What can hang from each mark:
X: A C U W
G: A B C D Z
U: B C W Z
Z: W
T: C U
C: G T X
A: C D G Z
S: U Z
D: A C
W: S T X
B: D T W X

Every row comes from one small tree of marks. The marks that hang from a mark follow it in brackets, in alphabetical order. Every link used is in the known rows. Which tree was each row made from?
Each row is shifted at random along 5 fixed directions that mean nothing.
Known rows:
S{U Z{W}}: [ 141  206  151 -143   17   52   -7 -216   72   39 -107   53 -132   64
  -53  253   17  420   35 -275   63   23  -75 -153   37   27  -12 -151
  120  -41  112 -122   46 -209 -207  111  -47  115  182  -70 -103  -11
 -162  229  -88  185 -154  185   31  182  -65   74 -448 -154  -83 -358
   16  161  -83 -103  214   47]
C{G{B{D T X} Z}}: [ 116  311  167   64   97  -37  185 -185  -84  202 -159 -139 -262   71
  105    8   25  204  -35  -40  -82   79  182 -254 -137   70 -137   79
   62  -89   99  -96  101 -285  111 -190  -22  147   76 -163 -207   14
  -85    5  158  -21 -152   56 -192  226 -114   10 -325 -237  175  -92
 -228  -47 -188   28  103  192]
C{G{A{D} B{W}} X}: [-186  191 -120  208  316  -90  188  -40 -124  253  -68 -244 -312  170
  -71 -174    5  -39  -61  148 -379  231   57  145 -245  259 -157   89
   93 -167  260 -103  -51 -742  461 -164  -71  212 -112 -277 -115  142
  157 -238  251 -264 -176   30 -149  231  178  148   16 -167  148  189
 -159  -79   62  198 -120  508]
T{C{G X{A}} U{B W Z}}: [-232  -14 -213   40 -199 -120   13  -15   10    8   69    9  111  252
   94  -31   40 -225  -37  -22  -41   56  244   24   19  119   62 -261
   51   49 -181   52 -114  110   74 -179   92 -128 -134  -99   44    7
  120   97   67   11 -255   53 -106  -58 -134 -132  128  127  -68  272
   24 -242  234   31 -122  260]
X{U{C} W}: [-208  113  183  -22 -138   -8 -218  113   68  -88   78  -97  100   12
 -264  -50  -41  -61  -19   10 -101  244  178  100  -73  -74  178 -172
  150  109  247  -87   57 -200  109   62 -136  170 -122 -280   88  -78
 -162  168 -126 -175   13 -189   67  193  -35 -219 -109  -95  -31 -223
  208 -326  140  -15  -25  470]
S{Z{W{X{A C{G}}}}}: [-173  108 -190  108   76 -167  114   89  -89   10  -23  126   -1  148
   89  -26    0  -70   98  100 -207    1   -9   83   14  236   82 -154
   12   55   24  362 -137  -15   51  -27    7  -48 -106  -20   80  186
  135   44  311   13   22  124  -84  -12  153  183  128  -45 -119  166
  -86 -174  183   92  170  251]
D{C{G{A{Z{W}}}}}: [-128   55   30    0 -147  109   -9   52  146  -51  -19   65  126   36
 -157   71  -31   26   12  -89    6  268  178  184   -2   84  125 -188
  138  271  182   80   65 -195   62   22  -68  123 -125 -238   73   88
 -245  351  -57  -82  172 -139   22   94   27 -101   28 -145 -154 -138
   96 -220  -16  111   82  374]
D{A{G} C}: [-150 -310   38  121   18   62 -142  153   99    4  251  234  232   -3
   84   14 -106 -133  261   58   88 -158  -31  134  316 -103  220 -162
 -267  226 -192  314    1  626 -171  -10  148  -79 -112  100  172   35
  -37   59  -42   32  203 -129   38 -276 -148 -222  309  285 -223  152
  180 -305   23 -224  -90  -98]
D{A{Z} C{T}}: [  44    9   81   94  -57   94   -4   30  104  -73   93  139   77   31
   81   25   43   87  142 -137   28   36  112  -77  101   15   53  -43
   -4  203 -147  212   37  266  -73 -118  174 -115  -37   60   95   21
  -67  184  -54   90   73  -45 -115  -85 -150 -163  137   64  -96   69
  -51  -97  -54   -4   -7   16]
U{B{T{C} X{A{D}}} W{S}}: [-439  -82   51  130   61  -56  -64   34   36  234  179    7  100  111
   19  -25 -123 -163  143  179  -61   31   62  109   80  -26   53 -138
 -160   70   67  298  -33  145   73  -83    0   87 -164 -151  164  -45
   21 -140  202  -54 -126 -133  -73  -58 -171 -152  228  156  -92  149
  213 -504  140  -96   25  358]
C{G{D} X{U W}}: [   0  162  154   91  254 -203  111 -267   14  -54 -117   53 -378  117
  275  218  112  191  -16 -187  -75 -258  -12 -393  159  164    0 -199
   94 -252   72  143  -43   87 -190   70  104   52  159   70  -19  -19
   10  -95  -55  121 -173  296 -116  136   94  189 -493  -73   55   67
 -106  188   64 -184  101  -35]
G{A B{W{S{U} X}} D}: [-293 -168   99   79   86  -40    3  144  198  209   92  -30  256  126
 -163    7 -411  -74   70  325 -115  111  116  219  108   33   29    7
 -291  114  160  258  139 -134  308   98 -193  230  -13 -199   53  116
 -135 -112   65 -216  -11 -118  182  -20  120 -124  176   94 -169  -10
  309 -355   42  -35 -201  467]
G{A B C{T X}}: [-170  -35  -83  237   72  -97  117   92   66  101  124  -91   14  237
    4  -64    7 -158   28  194 -168  -59  155  105    8  139    8  134
  -73  -54  -70   59    3  -49  326 -273   87  -55   67   36  -10  210
   34 -120  -69  -86 -209   95    8  -93   35  -71  279  116  133  346
 -100  -67  -40   31 -270  201]
B{T{C{G{Z} X}} W{S}}: [-209  -27  -88  146  139  -94   12   51  -63  212   23  122   32   78
  150  -56   13  -39  108  105  -82   43  120  -16   47  104  -10  -87
 -204  119   18  191  -51  -85  163  -48   -5   21  -17 -119 -127   28
   23  -62  127  -42  -85  -49   45   36 -144   10   52  103  -60  218
  -14 -167   44  -82   10  252]
T{U{B C{G} Z{W{S}}}}: [-369  -69   43   44  -23 -156  -50  -28  -30  236  168  -90  -44  358
  107  -42   85  -47   26  126  -86   16   97  111   41  -42  -14  -29
   74 -146 -200  -48  -62   16   -2 -223  225   -7   73   -9   65  -34
  136   -5    7   56 -441  122 -234   -4 -161 -175  103   83   60  218
  147 -252   88  -85 -145  250]
S{U{C{G{Z}} W{T X}}}: [ -66  129  110    9   17  -93   26   -9  -24  284   37   -6  -16  320
  129   10  -11  159  -13   57 -101   20   57  -48   76   96 -182   -6
   23  -89 -140  -11   -4 -109  -24 -187  117   -2  188   38   -1   -7
   48  133  -38  105 -384  155 -151   54 -186  -63 -183    7   52   86
   63 -107   -6 -106  -92  250]
C{G{A{Z} B{D}}}: [-120  -21    2   98  136  -69  171  -29   51  128  -36   46 -113   66
   87  111  -87  -17   62   68  -68 -134    4   68   60  168  -28 -137
 -135  -10   20  172  -87   47   74    9  -21  110  -16   25   63  140
   48 -183  141    6  -30   66   -6  -34   99   46   53   12  -64  221
  -27 -100   54  -50  -52  149]
D{A{Z{W{X}}} C{G}}: [-199 -207   39  204  169   11  -45   83   93  115  283  118  122  193
  143  -61  -93   -1  225  129  -37  -25  -13   97  239 -149  144   15
  -53   76 -294  242   58  379  -86 -188  314  -98   44   88  120  130
  -46  161  -21   82  -65   43 -139 -128 -189 -201  299  201 -147  170
   98 -292  -26 -139  -34   56]
X{A{C G}}: [-234 -185   64  161  218   26 -125  -27  162  -11  239   97  -69   70
  152  131  -21  -32  198    0   87 -316 -208 -134  324  -98  109 -207
  -82  -68  -97  149  -39  529 -170  -76  236   29  141  235  253   74
  -56  -50 -141  155 -112   64   21 -159 -207 -125    3  235  -80  147
  145 -179   71 -233   57 -205]
X{A{C G Z}}: [-209   -6   19  -45  -96  173  -25    4  199 -170  -66  109   73 -140
 -109  158  -98  -44   39 -171  103  102  -28   48   89  141  116 -357
   87  294  271  220  -77   24   -3  146 -101  174 -137 -107  288   12
 -184  210    7   -4  215 -200   90   -4   23  -28  -90  -73 -256  -85
  167 -246  182  142  192  183]
T{C{G{A B} X} U}: [ 119  179 -220   42 -162    9  139 -119    3  -73 -194 -128  -22  204
  117  -66  167   17 -188 -157  -29  179  319 -168 -137  206 -166  115
  254    3   17 -128   51 -347  366 -340  110  -89   54  -64 -103  153
  -66  235  -32  -14 -151   75 -262  109  -12  -23  -95 -236  142   11
 -273   97  -67  367   60   63]
T{U{B W{X} Z}}: [-188  -81   78 -115    8 -157   48 -181  -15  176   38   97    7  226
  308  237  -89   22   12    5  122 -351  -89  -64  263    7  -26 -171
 -150 -190 -279  233 -111  444 -340   59  160  -31   62  165   93 -124
  123 -119   64  281 -315  239  -35 -160  -59    0  -84  212  -91  154
  154  -40  103 -318  -50 -102]
S{U{Z{W{T X}}}}: [-244 -132  126  -78 -116   -5  -82  105  194   86  132  125  394   63
 -138  140 -224   40   49  109   53   90   84  189  194 -110  157 -189
 -128  171  -52  260   90  174 -152  146  -40   60    1 -106   60  -24
 -190  225  -92   -4   24  -71  234  -67 -108 -137  150  180 -290 -116
  359 -292   48 -181  -24  293]
B{D T{C{G}}}: [  35   51   63  122  -94   65  -19  -18   11   38  100   -1   27   -6
   22 -100   72   28   99  -61   27  161  240 -180   -7 -153  -24  -16
   31  113  -83  -70  127  113   58 -254  101  -87   23  -58  -72   22
 -147  154  -91  -20  -87 -129 -181   85 -369 -243  -18   -5   50  -63
  -77 -219 -118   48   89   23]
X{A{C} W{S{U{B} Z}}}: [-203   25   60  -31 -250   47  -29   51  219 -183   80  198  194   32
  -15  167 -236  -17  165 -146   78   31  130  -74  217  124  140 -363
 -114  334   28  308  -31  324  -89  122  -98  -37  -84   24  315   46
 -125  262   60   63   21  -47   41 -151  -69 -114  -62   78 -299  -46
  153 -320  170   33  126  166]
A{C{T{U}} D G Z{W}}: [-281  -42  -76  166  289   77  138 -109   95   -4   63  113 -163   19
   61   79  115  187   99 -136 -112  -50 -109   28   36  155  -91  -57
  103  -40   44  222 -178  -72  -17 -134  274   49  -12  110  257   99
  108 -122   40  108 -191  152 -197   33 -125   73  105   -6  -50  239
   31  -92   37   97   71  -30]
W{S X{A{G}}}: [-107   26  -40   66 -109   47   95   30  123 -120  -96  -14  130   81
  107  -82  -51 -101  -52   25   -5  242  143 -167   49  108  -69   39
  166  201   10  245   98   50  143 -166  100  -58   -6  -19  223   47
 -106  297  131  -54  100 -102 -281  -73   23  -12   27 -140  -34   11
   22 -259   -8  371  184   79]
X{A{D{C} G Z}}: [-207  -33  -32  114  462  -65   41  -44  -75  177  -24  150 -265   13
  156  120   41   66  162   -7 -140 -310 -360  120  102  236  -14 -166
 -122 -115  158  362 -284   66 -101   81   96  176  -69   74  211   26
  287 -370  293  113   35  130  -79  -39  115  189   46   33 -105  269
   41  -90  255 -130   80   88]
S{U{B C}}: [ 134   52  343  -19 -347  173  -82 -242  262  -70  238 -138  -60  198
   53   94  -41  188   29 -310  249   53  197 -434  208 -305  -16   22
  284  -35 -359 -419  284  413 -244 -355  295 -180  333  181  146  -69
 -300  503 -486  235 -452   90 -351    6 -511 -464 -411   14  177 -304
    0  -29 -259  -21   59 -193]
W{S T{U{C{G{B}}}}}: [-355 -212   62   23 -196  -56 -118  221  113  101   95   36  366  131
  -65  -60  -44 -159  -14  221  -44  146  284  268   87   13    6  -98
 -160  199   47  190   31    9  203  -23  -35   39  -57 -102   79   -4
  -85   42  -84 -174    4 -233  101  -77  -66 -230  275  141 -185  150
  320 -378  153   -6 -198  337]
D{C{G{B Z} T}}: [ -40  -50  150  144   77  -37  -71  105  120   84  180  -16   26  191
  -92  -66   93   17   75  112 -113    0  211   66   21   11   72  -29
  -75   27    0 -100   78  -24  111 -155   58   39  124  -71  -84  100
  -65  -39 -209  -88 -104    6  113   32 -187 -224  113  136  -16  166
   79 -177   -4 -150 -326  249]
B{D{A{G} C{X}} T{U} W}: [-153  -20  158   13 -112  101  -40  -81    3   21  -57  269  185 -262
  125  202 -162   78  201 -231  135   60  151  -99  249  -46  185 -384
 -262  363  124  500   71  307 -204  226  -72  108 -361 -268  -41 -175
 -288  186  119  -15  347 -345   65   14 -113 -131 -146   52 -326 -236
  116 -268  -18 -202  250  124]
T{C{G X} U}: [ -26  -33 -136   -4   -2  -48  -54  -70  -37   21  -85   19   13   39
   65  -20  132   11  -56 -106    1   36  110  -53  -15   58    1  -94
   46  -12   66  -33  -40 -169  134  -52   41  -20   21 -118 -178   -3
  -32   43  -80    3  -99   -4   21  110  -98   -6  -91   19  -72   33
  -31   69  124   41   13   58]
S{Z{W{X{C}}}}: [-168  -19  -22  -34  -84  -30   21   91   30  -14   47  159  211    3
  -91   29 -141  -34   99   75  -26   74   20  190   65   51  168 -123
  -38  183   48  295  -24   48  -36  130  -85   -9  -91  -72   98   94
  -61  149  111   21   93  -23   75  -31   60   30  118    0 -193  -66
  104 -207   99   35  129  233]
G{A B{D T{C}}}: [-110  -19  -10  122  108  -71   37   12  -51  214   78   43   30   67
  122   74  -23  -31  140  136   -8 -233   14   42   86  -11  -19    3
 -265  -45  -32  227  -38  209   82 -104   32   42  -19   68   -5  110
   32 -253  115   62  -49    3    5  -82  -64  -82  199   93   29  124
  -34 -175  -44 -175   12   32]
G{A{Z{W{S}}} D{C}}: [-161   -7  176   38  -37   98  -14   19  250   16   38    9  146  114
 -149   68  -98  100   21   38   23  233  132  115   24   -1   37   33
  137  166  173  151  163 -180  124    0    0  168   68 -158  173   90
 -239  226  -91  -32   41  -84  -91   75   37 -164   46 -183  -43 -158
  196 -254  -77  130   33  382]
C{T X{U W{S}}}: [-260   41  -94  207  254 -278  102   56  -88  -21  -31  140 -113   83
  229   -4   81  -53   71   71 -268 -141   50  -98   57  281   21  -57
 -142  -45    5  442 -186   75   61   19   87  -79 -108   60   57   20
  234 -259  238  -50  -59  162  -39  -58  157  231  134  104  -21  418
  -78  -29  170  -46  -47  128]
U{C W{T}}: [-199    8  188  -83  -16  -98  -29  -98  -53  195   50  150  -26  119
  243  269   36   99   55  -39  106 -292 -136   -9  272   16  -52 -221
 -120  -95  -99  236 -107  310 -357  124   78   13   58  175  126 -138
    4  -32  -64  246 -164   78   12  -95  -42   27 -174  122  -41   68
  162   -7   54 -368   64  -32]
U{B{T W X} C{G} Z}: [-268  202  223  -51 -103  -49  -31 -127 -134  339   81 -123 -161  108
   15   50  -98   -6   66  -27  -23  153  156    0   11  -55   62 -229
  -19   13   32  -89   27 -103  -66  -86  -86  184 -141 -313 -125 -192
  -98  110  102  -58 -248 -132  -77  168 -254 -165 -240   17   36  -84
   30 -316    6 -184   44  461]
U{C{X} Z}: [-118   78   52  -10   26 -121   17 -113 -115  219   74 -102 -188  158
  111    8   64   -9  -15  -11  -31  -63  -56  -19   13   19   -5   14
  113 -180 -155 -106  -73  -40  -25 -132  134  -22  101    8  -31  -81
  131   -2   -2  118 -341  117 -154   28 -105  -31 -114   24  171  153
  -81   36   72  -74  -87  188]
D{A{G{C} Z}}: [   9   -7  237   55   32  231 -131  -72  269  -31   87  -66  -14  145
  -66   29    0  149   79 -110  128  135    9 -148   97 -160   20  -43
  229   81   15 -189  164   54   25 -197  167  120  256  -22  135   44
 -287  326 -314  102 -139  -44 -137   64 -259 -307 -218  -75  -11 -227
  124 -183 -119   22   73   48]
U{B{W{T}} C Z}: [-297  111  227  -56   39  -78 -127  -33  -92  351  160 -134  -65  227
  -31   30  -39   20   45  139  -74   24  -29  146   21 -114  -33 -102
  -37 -155   -8  -77  -33 -118  -68  -13   -6  184   19 -115    1 -150
   66 -100   12   18 -319  -35  -16   85 -140 -165  -57   88   43  -17
  195 -256  115 -264  -82  406]
X{U{B{D T W{S}} C Z}}: [-483   29  247   18 -100 -155  -51   41 -102  275   93   54   43   -6
   23   80 -211 -134  177  128  -87    3  114  148   87  -26  113 -272
 -291  110   32  367  -93  214  -90  152 -123  171 -299 -185  106 -219
   84 -183  280  -72  -87 -197  -18    8  -47 -175   47  105 -106   54
  222 -483  177 -266    7  489]
U{B{D T X} C{G} W Z}: [-142  240  343   62  -60  -76   65 -292 -101  371  204 -165 -341  279
  237   45   -4  113  101  -88   29    4  151 -315   93 -178  -86  -68
  129 -203 -327 -218   96  241 -234 -392  248  -18  110  -23  -19 -162
  -41  144   -8  169 -617  110 -454   99 -505 -281 -355   11  282   17
  -98 -272 -168 -216   27  169]

Which tree is each row?
[ -42   46 -192 -120   39  -87  -17  -76 -174   77 -242   38    6  -57
   52   50  103   29  -94  -92  -27  -39  -34   87 -100  180  -23  -69
  -34  -40  237  136 -174 -355  142  147 -113   81 -112 -172 -187  -65
   89 -135  139   22   24  -15  110  120  153  181  -79  -72 -102  -13
  -33  165  214   39   83  125] -> T{C{X} U}
[-310    4  182   88  -18 -111  -30  -59  152  104  113   60   69  252
  161  241 -150  -51   75   50   42 -232   77  -63  293  -26   95 -226
 -156  -66 -139  261   23  416 -134    8  106   71   83  103  119   -8
  -80   21 -114  117 -233  120   62 -102  -52 -167  -70  185  -39   73
  131 -166   32 -344   16  169] -> G{A C{X{U{B{W{T}} Z}}}}
[-453 -127   94  130   52 -126  -34   39  115   24  155   40  106   54
   22  112 -108 -123   81  127 -107 -125  -77  158  197  -44  212 -195
    8  -35   20  418  -48  288 -114   83  118   66 -110   12  296    8
    2  -35   48   25   -5    2  -42  -32   87  -75  144   96 -124   89
  250 -316  190 -162   84  270] -> Z{W{X{A{D} U{C}}}}
[-155  -30   98   40  184  -49   -8  -66  -27  164   59  145   21  -17
  224  160 -157  102  119   46   50 -203  -89  -98  239  -96   18 -101
 -262  -37  -80  280   22  292 -207  111   43   61    6   77  -23  -53
  -90  -61   78   83  -21   33   99  -48  -97   49  -65  168  -88   -1
   65  -46  -50 -323  174  -86] -> B{W{T} X}
[-469 -166   61  213  288 -273 -215  285   39  -16  202  220   96   46
  -32   -8  -25 -171  236  269 -250 -224   -4  141  148   94  252 -281
 -342   43  172  503 -172  289   38  203  -53  107 -142  -27  159   30
  123 -392   79 -126   54  -18  306  -73   65   -9  307  304 -226  297
  287 -357  336 -323 -149  321] -> X{C{T} U W{S}}
[-163  -10   34   78   65   -1  -16  129  190  -14   -1   14  255  138
 -181  -41  -51    2  -71  163 -117  164  221  128  -38   91   15  -38
   17   95  234  100   53 -316  275  -11  -85  169   83 -212   40  100
  -98   22 -125 -163  -29  -37   98   99   -4 -111   19  -66  -39   37
  219 -281   69   57 -177  430] -> A{G{C{X{W{T{U}}}} D Z}}
[-105   83  262   17   47   49  -87 -149   38  146  126  -57 -102   56
   22  120  -62  125  107  -50   64   -6   34 -168  115 -197   19 -133
  -68  -60   25  -75  120  105 -172   -6   -4  136   24  -99  -58 -120
 -176   -3  -88   35 -153  -56   29   97 -227 -161 -223   88   -6 -206
  101 -151 -107 -264   97   68] -> U{B{T W}}
[ -28  135   97   51  -92   86   36  -49  -27  119  -30   37  124  -43
  100  -66 -190  154  117  -73   21  269  217 -266   28 -109 -126  106
  -75  209  -32  179  174   -5  110 -150   29  -35  -22 -110  -25  -50
 -204  242  129    6  -98 -159 -243  109 -282 -168 -142 -102  -22 -281
  -32 -246 -149  146  293  104] -> B{D T{C} W{S{U} X}}
[-249   91  264   19  105  -94  -90 -126  -20  305   75 -100 -130  274
  144   35   96  141  -18   50  -29   51  -30 -120   98  -46 -163   32
  133 -189   -8  -33   51 -157  -27 -108  154   73  231  -16   19 -140
  -57   64 -129  110 -417   33 -167   89 -162  -68 -252   -4  128   12
  144  -76   20 -133    1  257] -> U{C{X} W{S T}}
[-181  117 -139   77  183 -146   15  -41  -78  138 -121   67  -16  188
  193   76  109  152   17   -5 -133  -38  -65  -74   35  178  -95   -3
    8  -82   91  330 -111 -200   78  -40   92    6   62    6  -10   49
   84    0  190  101 -130  144  -89   38   99  194   -4  -62  -59   50
  -13   30  122   16  238  166] -> Z{W{S{U} T{C{X{A}}}}}
[-223 -210  188  168  -21 -100  -68   60  121  -47  190  233  159 -162
   26  107 -114  -92  214  -26  -14 -167  146  -11  269  -80  303 -254
 -288  161  -82  420   27  572 -184  149   56  -77 -157  -10   33  -64
 -102  -72 -107  -40  118 -123  172 -103 -131 -185  147  309 -214  154
  141 -187  115 -303 -109   97] -> B{D{C{T X{U}}}}
[-348 -184   18    2 -387  219   33  121  337 -236  144  205  498 -186
 -213   95 -244 -127   31  -81  161  332  264  231  168  -40  237 -244
   49  523   15  334   89  181  -26  137  -54  -65 -203 -103  296   52
 -364  497 -176  -82  249 -316  156 -116 -102 -190  252   78 -328  -50
  253 -344   37  174  106  260] -> A{C{X} Z{W{T}}}
[ -38   39   45   54 -136   41  -55   51  142  -40  114   18  217  242
   13 -177  -80   60   28   47  -11  278  240 -174    2  -66 -111  150
  155  118 -173   -4  174   33  175 -282  180 -136  166   20  140   76
 -101  327  -51   54 -306   42 -277   13 -302 -246   -6  -67   40  -94
   56 -282  -48  245   46  128] -> T{U{W{S{Z} X{C}}}}
[  88  171   40  -66 -137   87  133  -66   76  -19 -235   13   63  112
   13   69   88  138 -100 -109    8  193  211   11  -76  229 -155  -70
  140  168  202  185   -4 -306  163  -22  -72   85    9  -97   38   70
  -83  155   30   13  122  -80 -148   88  134   12  -88 -259 -116  -78
  -27  -67   53  229   98  243] -> W{T{C{G{B D{A{Z}}}}}}
[-248  -97  -29  107  235 -107   39   59  -88  204   56   40   30   84
  188  -88 -166  -58   99  242 -109  -32  -82   29  103   -6  -68  125
 -204  -30  -86  278  -18   54   85   -1   70    9   -6   44   42   11
   91 -156  233  -22  -94   17  -62  -68   35   67  145  112  -39  163
   68 -151   41  -44   28   60] -> B{W{S X}}
[-435 -146  130  -45 -434  111   78   88  317 -122   59  144  406  -69
  -73   99 -291 -228   -7  -11  127  302  211  159  189   84  121 -313
   86  484   31  461   48  257  -21  144  -66  -19 -219 -121  505  -70
 -237  407   24  -22  160 -318 -103 -133   -2 -197  102   -8 -276   20
  344 -512  179  229   95  449] -> U{C W{S X{A{D Z}}}}
[-204  123    7   40  248 -159  170    2 -175  304 -200   69  -48  172
  297   86 -120   83   18  220 -115 -223  -59   73   33  243 -176  137
 -294  -77   94  385 -131 -176  139   56  -61  166   52   74   -7   52
  123 -247  353   65 -106  157   -1  -26  244  220  -53  -89   41  150
  -49   -6    3 -130  112  141] -> G{B{W{S T} X} C Z}
[-189  -59  140   30 -213    8   48   66  309 -196  -20   70  226   -7
 -116  101 -138 -170  -37   31   33   67  227   31  124  135  201 -360
   50  267  230  312   79  148   51  157 -139  112  -60 -139  253   97
 -245  184  -75  -67  245 -169  123   -5   92 -128  -53  -30 -258  -58
  207 -328  186   78   42  385] -> W{X{A{D} C{G{B Z}}}}
[   1  -43  221  -89  177  -33 -153  -88  120  186   10  119  -62   86
    2  209  -68  299  145  -64   69 -149 -168 -112  180   -9   -9 -170
 -175  -53   83    9   16   42 -144  179  -49  152  278    7  -84  -46
  -75  -44  -97  161 -192  123  190   36 -140   -4 -294  112 -187 -134
  197   45   69 -277   20   58] -> W{S{U Z}}
[-353  -58  133   89   93 -175   -9  -87 -119  338   96   85  -44   65
  249   90  -32   31  128   64  -29 -143   -4  -60  166  -34  -50  -91
 -209  -93 -104  281  -69  186  -87  -14  113   18  -48  -23   -8 -163
   65 -189  120  102 -309  -13 -100  -12 -175  -66  -52  150   19  183
  111 -177   58 -270  -17  167] -> B{D T{U{C{X} W{S}}}}
[-227   36 -300   16   53 -125  291   19 -164  -10 -238  241  -67  -69
  330  136  -84 -147   38  -44  -81 -223 -151  106  111  472  -34 -225
 -158  136   41  677 -367  135  -12  142  -24  -46 -270  150  226   83
  262 -117  491  100  186   67  -57 -171  352  384  115  -11 -236  400
 -157    4  305  149  213   12] -> W{X{A{C{G} Z}}}
[ -73  108   -9  -24  -87  -87   24  -21 -140  241  117 -138 -140  241
    5  -78  -41  -23   31   12 -116   -4   18   90  -78   60  -70   75
   29 -137 -225 -186 -120  -53   29 -253   88  -60    3   27   35  -45
  281  -43  116   58 -421  152 -250  -18 -134 -124   29   26  164  144
  -75  -93   69    6 -182  214] -> S{U{B C Z}}
